Here is a tiny trained network, its code and every weight. The questions are about switching its units off for an input and a target symbol, where a switched-off unit gives its printed mean instead of its output.

import numpy as np


def w(rows, s, z=0):
    codes = np.array(rows[::2]) - 128.0
    scale = np.full(codes.shape[1], s)
    scale[-1] = z or s
    return codes * scale


def norm(h):
    return h / np.sqrt((h * h).mean(-1, keepdims=True) + 1e-5)


def f(y):
    return y / 2 * (1 + np.tanh(0.7978845608 * (y + 0.044715 * y**3)))


def softmax(a):
    e = np.exp(a - a.max(-1, keepdims=True))
    return e / e.sum(-1, keepdims=True)


def log_softmax(a):
    a = a - a.max(-1, keepdims=True)
    return a - np.log(np.exp(a).sum(-1, keepdims=True))


def net(x, mask):
    ids = ['αβγδεζηλμξπστφψω'.index(c) for c in x.split()]
    T = len(ids)
    res = E[ids] + P[:T]
    u = 0
    for l in range(2):
        q, k, v = (norm(res) @ M[l].T for M in (Q, K, V))
        z = softmax(np.where(np.tri(T) > 0, q @ k.T / 2**0.5, -1e9)) @ v
        res = res + np.where(mask[u], z, O[l][:, -1]) @ O[l][:, :-1]
        u += 1
        y = f(norm(res) @ A[l][:, :-1].T + A[l][:, -1])
        res = res + np.where(mask[u : u + 16], y, B[l][:, -1]) @ B[l][:, :-1]
        u += 16
    return log_softmax(norm(res)[-1] @ U[:, :-1].T + U[:, -1])


Q, K, V, O, A, B = {}, {}, {}, {}, {}, {}
E = w([
[132,158,42,118,101,151,57,147,136,201],'α',
[137,177,86,174,56,114,170,102,84,194],'β',
[106,117,206,70,161,162,120,129,177,57],'γ',
[142,135,86,105,122,168,58,57,181,157],'δ',
[124,17,115,57,143,92,161,17,85,101],'ε',
[107,124,176,190,88,177,204,91,89,144],'ζ',
[81,98,67,93,89,170,174,98,158,111],'η',
[63,232,149,50,112,103,120,84,84,151],'λ',
[125,92,184,56,102,130,137,140,152,213],'μ',
[6,79,133,121,94,104,134,95,161,183],'ξ',
[147,174,165,57,39,74,137,184,84,140],'π',
[174,182,88,66,127,103,136,151,159,173],'σ',
[62,220,144,161,96,140,156,130,173,220],'τ',
[151,99,175,177,111,64,183,89,164,103],'φ',
[103,125,117,86,210,146,185,84,107,143],'ψ',
[181,167,80,190,208,133,145,147,80,87],'ω',
],0.023)
P = w([
[231,165,97,95,76,116,55,2,144,149],'0',
[214,153,93,99,75,160,101,31,167,170],'1',
[159,136,130,109,98,148,97,54,162,192],'2',
[140,130,133,93,112,133,119,71,171,197],'3',
[132,129,135,91,123,126,142,93,192,197],'4',
[111,131,134,79,135,122,159,120,203,171],'5',
[95,129,147,76,142,104,183,138,204,157],'6',
[79,143,153,69,150,91,201,184,214,148],'7',
[68,151,159,62,154,73,218,195,226,139],'8',
[52,157,156,67,176,68,230,221,229,157],'9',
],0.0072)
Q[0] = w([
[119,118,125,241,254,107,43,163,41,73],'L0H1',
[58,140,177,84,93,79,191,33,204,193],'L0H1',
],0.0073)
K[0] = w([
[178,147,114,108,64,188,2,36,103,132],'L0H1',
[104,120,96,115,172,81,191,220,118,108],'L0H1',
],0.0097)
V[0] = w([
[148,115,91,3,249,229,250,173,55,175],'L0H1',
[237,164,118,205,193,84,147,98,123,84],'L0H1',
],0.0042)
O[0] = w([
[254,144,71,111,183,245,143,154,27,238,186],'L0H1',
[26,51,91,219,253,56,27,150,8,250,3],'L0H1',
],0.0066,0.0014)
A[0] = w([
[147,45,163,150,134,86,231,216,154,143,195],'L0N1',
[91,183,153,147,61,149,171,91,123,133,106],'L0N2',
[173,70,142,183,106,125,127,100,141,190,150],'L0N3',
[133,185,147,170,129,130,76,112,166,48,102],'L0N4',
[43,77,35,182,180,135,98,138,60,137,90],'L0N5',
[163,60,118,134,142,13,147,68,156,143,129],'L0N6',
[203,145,57,72,144,10,76,210,169,150,12],'L0N7',
[144,139,162,227,229,108,127,132,92,68,203],'L0N8',
[84,236,122,61,144,178,163,107,105,115,83],'L0N9',
[143,219,168,118,105,183,83,119,180,120,109],'L0N10',
[157,174,91,199,94,139,110,132,174,160,75],'L0N11',
[84,59,97,73,101,183,84,197,131,190,167],'L0N12',
[106,70,170,117,122,182,48,143,149,243,252],'L0N13',
[172,147,97,7,128,114,103,71,168,168,104],'L0N14',
[162,147,164,68,134,80,137,158,2,29,133],'L0N15',
[77,168,187,193,110,217,93,161,133,110,93],'L0N16',
],0.0077,0.003)
B[0] = w([
[121,201,153,98,135,167,105,85,149,69,199],'L0N1',
[145,88,63,137,96,65,125,86,193,185,221],'L0N2',
[127,153,190,155,130,196,100,107,69,51,162],'L0N3',
[79,99,132,156,83,4,73,147,70,90,130],'L0N4',
[154,123,64,111,52,148,143,171,225,74,134],'L0N5',
[81,209,178,86,106,192,112,171,78,170,186],'L0N6',
[41,84,236,154,171,144,201,115,78,140,147],'L0N7',
[124,161,62,254,93,88,79,209,127,97,150],'L0N8',
[164,185,157,164,195,161,73,56,183,195,216],'L0N9',
[132,66,86,125,189,82,98,166,134,111,184],'L0N10',
[152,99,75,81,141,138,58,87,69,171,150],'L0N11',
[94,201,89,141,74,205,176,169,112,65,183],'L0N12',
[97,191,94,66,91,162,29,210,105,109,189],'L0N13',
[155,96,187,180,129,178,83,121,109,139,255],'L0N14',
[205,133,85,51,162,35,105,103,115,120,145],'L0N15',
[148,59,161,66,138,111,171,178,209,167,131],'L0N16',
],0.0064,0.0067)
Q[1] = w([
[205,48,88,235,255,43,91,186,51,88],'L1H1',
[23,70,128,223,191,32,100,175,121,113],'L1H1',
],0.0076)
K[1] = w([
[143,2,90,106,99,163,44,37,72,138],'L1H1',
[130,55,142,192,83,97,47,103,106,84],'L1H1',
],0.0095)
V[1] = w([
[138,147,160,70,28,168,198,155,73,2],'L1H1',
[64,129,84,194,95,208,129,51,180,26],'L1H1',
],0.006)
O[1] = w([
[128,157,114,157,89,161,103,14,24,72,71],'L1H1',
[116,65,2,44,206,197,171,77,97,155,255],'L1H1',
],0.0093,0.00081)
A[1] = w([
[144,163,53,124,168,121,90,163,96,132,102],'L1N1',
[55,103,112,79,48,82,152,91,125,115,85],'L1N2',
[161,91,59,113,15,121,119,134,141,128,244],'L1N3',
[82,214,116,181,109,156,92,221,188,160,255],'L1N4',
[129,134,69,223,152,100,243,119,132,131,194],'L1N5',
[17,135,140,127,134,92,135,77,149,94,133],'L1N6',
[187,156,115,151,43,91,106,156,80,1,169],'L1N7',
[166,113,175,148,169,85,91,160,12,112,241],'L1N8',
[220,137,88,137,75,105,137,67,198,75,130],'L1N9',
[158,83,111,160,142,169,157,78,27,56,231],'L1N10',
[151,81,179,111,222,80,100,187,137,81,39],'L1N11',
[147,166,133,11,132,73,123,136,82,87,164],'L1N12',
[126,108,148,174,60,96,165,86,74,55,73],'L1N13',
[97,205,127,142,152,118,149,133,85,134,128],'L1N14',
[152,124,214,161,197,130,208,109,100,129,187],'L1N15',
[98,139,150,158,48,80,101,139,157,66,191],'L1N16',
],0.0088,0.0023)
B[1] = w([
[109,82,98,158,159,57,139,129,155,84,145],'L1N1',
[94,94,98,179,114,174,149,128,83,103,210],'L1N2',
[155,138,178,98,166,116,207,150,85,91,224],'L1N3',
[100,84,98,175,97,110,149,119,130,62,254],'L1N4',
[143,25,181,126,92,88,22,139,130,116,179],'L1N5',
[94,181,132,120,93,150,156,119,150,127,219],'L1N6',
[61,135,35,105,222,128,155,161,149,115,179],'L1N7',
[133,190,66,155,182,162,196,176,82,60,151],'L1N8',
[196,103,100,93,99,152,102,145,108,57,203],'L1N9',
[145,141,189,162,154,74,107,254,141,166,178],'L1N10',
[106,153,82,184,123,117,219,176,123,195,134],'L1N11',
[108,49,188,153,157,56,109,143,138,187,164],'L1N12',
[79,172,167,95,182,139,124,112,134,152,184],'L1N13',
[158,168,40,120,132,110,63,144,117,153,160],'L1N14',
[116,96,113,228,162,204,125,128,127,191,174],'L1N15',
[122,135,133,170,195,152,176,66,147,81,203],'L1N16',
],0.0081,0.0064)
U = w([
[117,39,174,121,171,129,101,126,73,156,204],'α',
[166,86,80,108,223,172,141,74,120,178,171],'β',
[147,191,131,134,166,203,140,190,99,207,73],'γ',
[149,63,92,170,207,92,111,134,134,101,70],'δ',
[2,108,130,109,141,143,137,71,111,160,132],'ε',
[129,148,130,77,160,104,53,77,132,182,100],'ζ',
[115,70,174,107,151,101,122,178,214,130,186],'η',
[156,125,89,161,97,85,141,87,81,176,93],'λ',
[116,140,94,103,126,106,111,120,192,206,71],'μ',
[129,144,210,59,74,179,80,139,95,147,16],'ξ',
[128,145,163,74,165,77,147,154,71,126,254],'π',
[136,183,182,177,163,144,101,66,114,64,225],'σ',
[132,91,121,128,164,150,14,96,149,110,48],'τ',
[100,99,61,145,170,128,96,209,93,114,173],'φ',
[140,96,91,84,136,174,193,106,144,93,50],'ψ',
[146,68,203,230,103,155,119,148,131,126,78],'ω',
],0.0089,0.0017)

Each question gives the input, a string of symbols that net reads in full, and the target symbol t.
The units are the heads (2 rows each of Q, K, V and O) and the neurons (one row each of A and B). Each row of codes is followed by its name. A weight is (code - 128) times the scale printed after its matrix; where a second scale follows, it is the last column's (O, A, B and U).
mask holds one flag per unit, layer by layer, with each layer's heads first. A switched-off unit (its flag False) gives its mean, the last column of its rows in O or B, instead of its output. The means were averaged over made-up inputs and are rounded, as every weight is.
A unit's drop is (log p(t) with every unit on - log p(t) with that unit switched off) / (log p(t) with every unit on - log p(t) with every unit switched off).
The circuit of an input: a set's keep is (log p(t) with only the set's units on - log p(t) with every unit switched off) / (log p(t) with every unit on - log p(t) with every unit switched off). Starting from the 12 units with the biggest drops (on a tie, the unit counted first), units are removed one at a time, each time the one whose removal leaves the highest keep (on an exact tie, the one counted first), for as long as the keep stays at least 0.8.
units of the circuit, in order: the units of the circuit, biggest drop first
unit that matters most: the unit with the biggest drop
k most important neurons: the k neurons with the biggest drops, biggest first
k most important neurons of layer l: the k neurons of layer l with the biggest drops, biggest first
drop of u: that unit's drop, to one decimal
input π η η φ π φ π ξ φ ε, target ε: 3 most important neurons -> [L0N6; L1N6; L1N2]
input φ ζ γ, target ε: unit that matters most -> L0H1
input ζ τ ω ψ α ψ α μ, target ξ: 2 most important neurons of layer 0 -> [L0N13; L0N12]
input ψ π ψ ξ α, target φ: units of the circuit, in order -> [L1N4; L0N13]
input λ η τ ξ, target η: units of the circuit, in order -> [L1H1; L0N10]
input φ τ τ φ ξ ψ, target γ: units of the circuit, in order -> [L0H1; L1H1]
input ψ η ζ, target γ: 2 most important neurons of layer 0 -> [L0N13; L0N3]
input η β η δ ζ τ, target η: units of the circuit, in order -> [L1H1; L0N10; L0N16]
input φ ε ε, target α: 2 most important neurons of layer 0 -> [L0N9; L0N2]
input μ φ ζ φ π ε ψ ψ φ, target γ: units of the circuit, in order -> [L0H1; L0N6]
input τ π ξ τ τ φ σ, target ε: units of the circuit, in order -> [L0N7; L0H1]
input τ γ φ ζ, target ε: units of the circuit, in order -> [L0H1; L1H1]
input τ σ ε α φ μ ξ τ η, target η: units of the circuit, in order -> [L1H1; L0N11]
input ζ ε ζ η, target β: units of the circuit, in order -> [L1H1; L1N4]
input δ φ φ π π φ ψ φ, target γ: unit that matters most -> L0N6
input π π φ ε λ ε, target α: units of the circuit, in order -> [L1N12; L1N10]
input φ φ α ψ η φ η σ γ λ, target ζ: 2 most important neurons of layer 0 -> [L0N9; L0N7]
input η ω δ ζ, target φ: 2 most important neurons -> [L0N13; L0N8]
input φ α η π η π ξ π, target σ: 2 most important neurons -> [L1N16; L0N7]
input τ φ ε β ψ ζ τ ψ π, target γ: 2 most important neurons -> [L0N7; L1N8]
input γ φ ω μ η α, target φ: unit that matters most -> L1N1
input φ π ψ β β γ β φ φ π, target ε: 2 most important neurons of layer 0 -> [L0N7; L0N1]
input β ζ η φ γ π π ζ, target σ: drop of L0N1 -> 0.4
input ε π ξ τ η ψ μ, target γ: 2 most important neurons of layer 1 -> [L1N5; L1N9]
input π φ η μ ξ φ ψ τ η φ, target σ: drop of L1N4 -> -0.1
input ζ φ μ, target ε: drop of L0N13 -> -0.3
input η β φ φ ζ, target ε: drop of L0N9 -> 0.1
input τ δ η γ, target η: most important neuron -> [L1N11]
input η φ φ α τ ζ π μ φ, target ε: 3 most important neurons of layer 0 -> [L0N6; L0N9; L0N14]
